Below are the code and all the weights of a small trained network. Each question names an input and a class and asks about switching units off, where a switched-off unit gives its printed mean instead of its output.

import numpy as np


def w(rows, s, z=0):
    codes = np.array(rows[::2]) - 128.0
    scale = np.full(codes.shape[1], s)
    scale[-1] = z or s
    return codes * scale


def f(y):
    return y / 2 * (1 + np.tanh(0.7978845608 * (y + 0.044715 * y**3)))


def log_softmax(a):
    a = a - a.max(-1, keepdims=True)
    return a - np.log(np.exp(a).sum(-1, keepdims=True))


def net(x, mask):
    res = np.array(x, float).reshape(1, 7) / 4 @ E
    y = f(res @ A[0][:, :-1].T + A[0][:, -1])
    res = res + np.where(mask, y, B[0][:, -1]) @ B[0][:, :-1]
    return log_softmax(res[-1] @ U[:, :-1].T + U[:, -1])


A, B = {}, {}
E = w([
[30,144,255],'x0',
[17,177,55],'x1',
[132,129,126],'x2',
[183,242,152],'x3',
[133,130,128],'x4',
[128,131,127],'x5',
[128,127,128],'x6',
],0.0092)
A[0] = w([
[157,149,161,149],'n0',
[75,135,178,37],'n1',
[151,255,128,130],'n2',
[56,161,62,74],'n3',
[77,195,77,114],'n4',
[56,201,18,28],'n5',
[172,199,169,121],'n6',
[74,69,121,182],'n7',
[77,4,153,234],'n8',
[95,199,205,186],'n9',
[82,145,40,84],'n10',
[242,115,180,223],'n11',
[143,120,55,228],'n12',
[148,76,82,116],'n13',
[224,20,172,254],'n14',
[93,133,180,156],'n15',
[230,91,107,32],'n16',
[44,95,171,49],'n17',
[61,179,87,35],'n18',
[89,120,223,83],'n19',
[168,253,135,176],'n20',
],0.0096,0.0026)
B[0] = w([
[106,124,134,164],'n0',
[255,158,135,176],'n1',
[78,68,120,240],'n2',
[127,135,167,187],'n3',
[126,106,231,193],'n4',
[153,131,167,222],'n5',
[59,66,144,205],'n6',
[75,132,137,176],'n7',
[76,130,83,225],'n8',
[151,106,65,238],'n9',
[152,139,151,184],'n10',
[96,146,150,251],'n11',
[145,170,140,194],'n12',
[135,117,102,161],'n13',
[64,176,164,252],'n14',
[177,150,60,185],'n15',
[184,126,150,198],'n16',
[156,119,108,192],'n17',
[192,124,211,176],'n18',
[239,141,78,217],'n19',
[55,59,46,254],'n20',
],0.0075,0.008)
U = w([
[71,31,104,132],'0',
[115,121,139,253],'1',
[132,105,246,50],'2',
[213,104,83,37],'3',
[99,106,131,140],'4',
],0.013,0.0046)

Each question gives the input, the list of numbers given to net, and the class t.
The units are the neurons (one row each of A and B). Each row of codes is followed by its name. A weight is (code - 128) times the scale printed after its matrix; where a second scale follows, it is the last column's (A, B and U).
mask holds one flag per neuron, in row order. A switched-off neuron (its flag False) gives its mean, the last column of its row in B, instead of its output. The means were averaged over made-up inputs and are rounded, as every weight is.
A unit's drop is (log p(t) with every unit on - log p(t) with that unit switched off) / (log p(t) with every unit on - log p(t) with every unit switched off).
The circuit of an input: a set's keep is (log p(t) with only the set's units on - log p(t) with every unit switched off) / (log p(t) with every unit on - log p(t) with every unit switched off). Starting from the 12 units with the biggest drops (on a tie, the unit counted first), units are removed one at a time, each time the one whose removal leaves the highest keep (on an exact tie, the one counted first), for as long as the keep stays at least 0.8.
units of the circuit, in order: the units of the circuit, biggest drop first
unit that matters most: the unit with the biggest drop
top k neurons: the k neurons with the biggest drops, biggest first
drop of u: that unit's drop, to one decimal
input [-6,-8,-6,-2,-6,8,0], class 2: unit that matters most	n14
input [-6,-8,3,-5,4,5,-1], class 2: units of the circuit, in order	n14, n20
input [4,5,-2,-2,-3,5,-2], class 2: units of the circuit, in order	n20, n18
input [-3,5,-5,-5,6,-3,6], class 4: units of the circuit, in order	n20, n2
input [0,-7,7,8,-8,-1,1], class 0: units of the circuit, in order	n20, n6
input [-8,4,-7,-7,4,-2,-1], class 3: units of the circuit, in order	n20, n12
input [-5,-2,-8,-1,-6,2,-8], class 1: units of the circuit, in order	n19, n14, n20
input [5,-5,6,0,2,8,4], class 1: top 2 neurons	n4, n18
input [5,-7,1,7,-6,0,6], class 0: units of the circuit, in order	n20, n6, n9
input [8,0,-7,-7,-3,-5,5], class 3: top 2 neurons	n19, n1
input [-4,-6,1,-6,-7,4,-5], class 4: top 2 neurons	n14, n20
input [-2,-8,-1,-7,3,-3,4], class 2: top 3 neurons	n20, n14, n16
input [-4,-4,-7,-5,8,-5,-2], class 4: top 2 neurons	n14, n20
input [-5,-7,-8,0,-2,2,0], class 1: units of the circuit, in order	n14
input [3,-8,0,8,-1,2,0], class 0: top 2 neurons	n20, n6
input [-7,7,0,3,7,-2,-1], class 2: top 2 neurons	n4, n5
input [-5,5,2,6,-3,3,-7], class 0: top 2 neurons	n20, n2
input [6,-5,-4,-4,-7,0,-2], class 4: top 2 neurons	n8, n14
input [8,-5,8,-5,7,4,8], class 1: top 3 neurons	n14, n8, n7
input [-7,-3,-8,-6,2,-5,6], class 1: top 2 neurons	n14, n20
input [6,-4,-6,7,-5,-7,1], class 0: top 3 neurons	n6, n20, n2
input [8,-3,4,3,-5,5,8], class 3: drop of n14	0.0
input [-3,7,-4,-5,-5,3,3], class 2: drop of n4	0.1
input [-4,-3,2,-3,-7,8,8], class 4: drop of n19	0.3
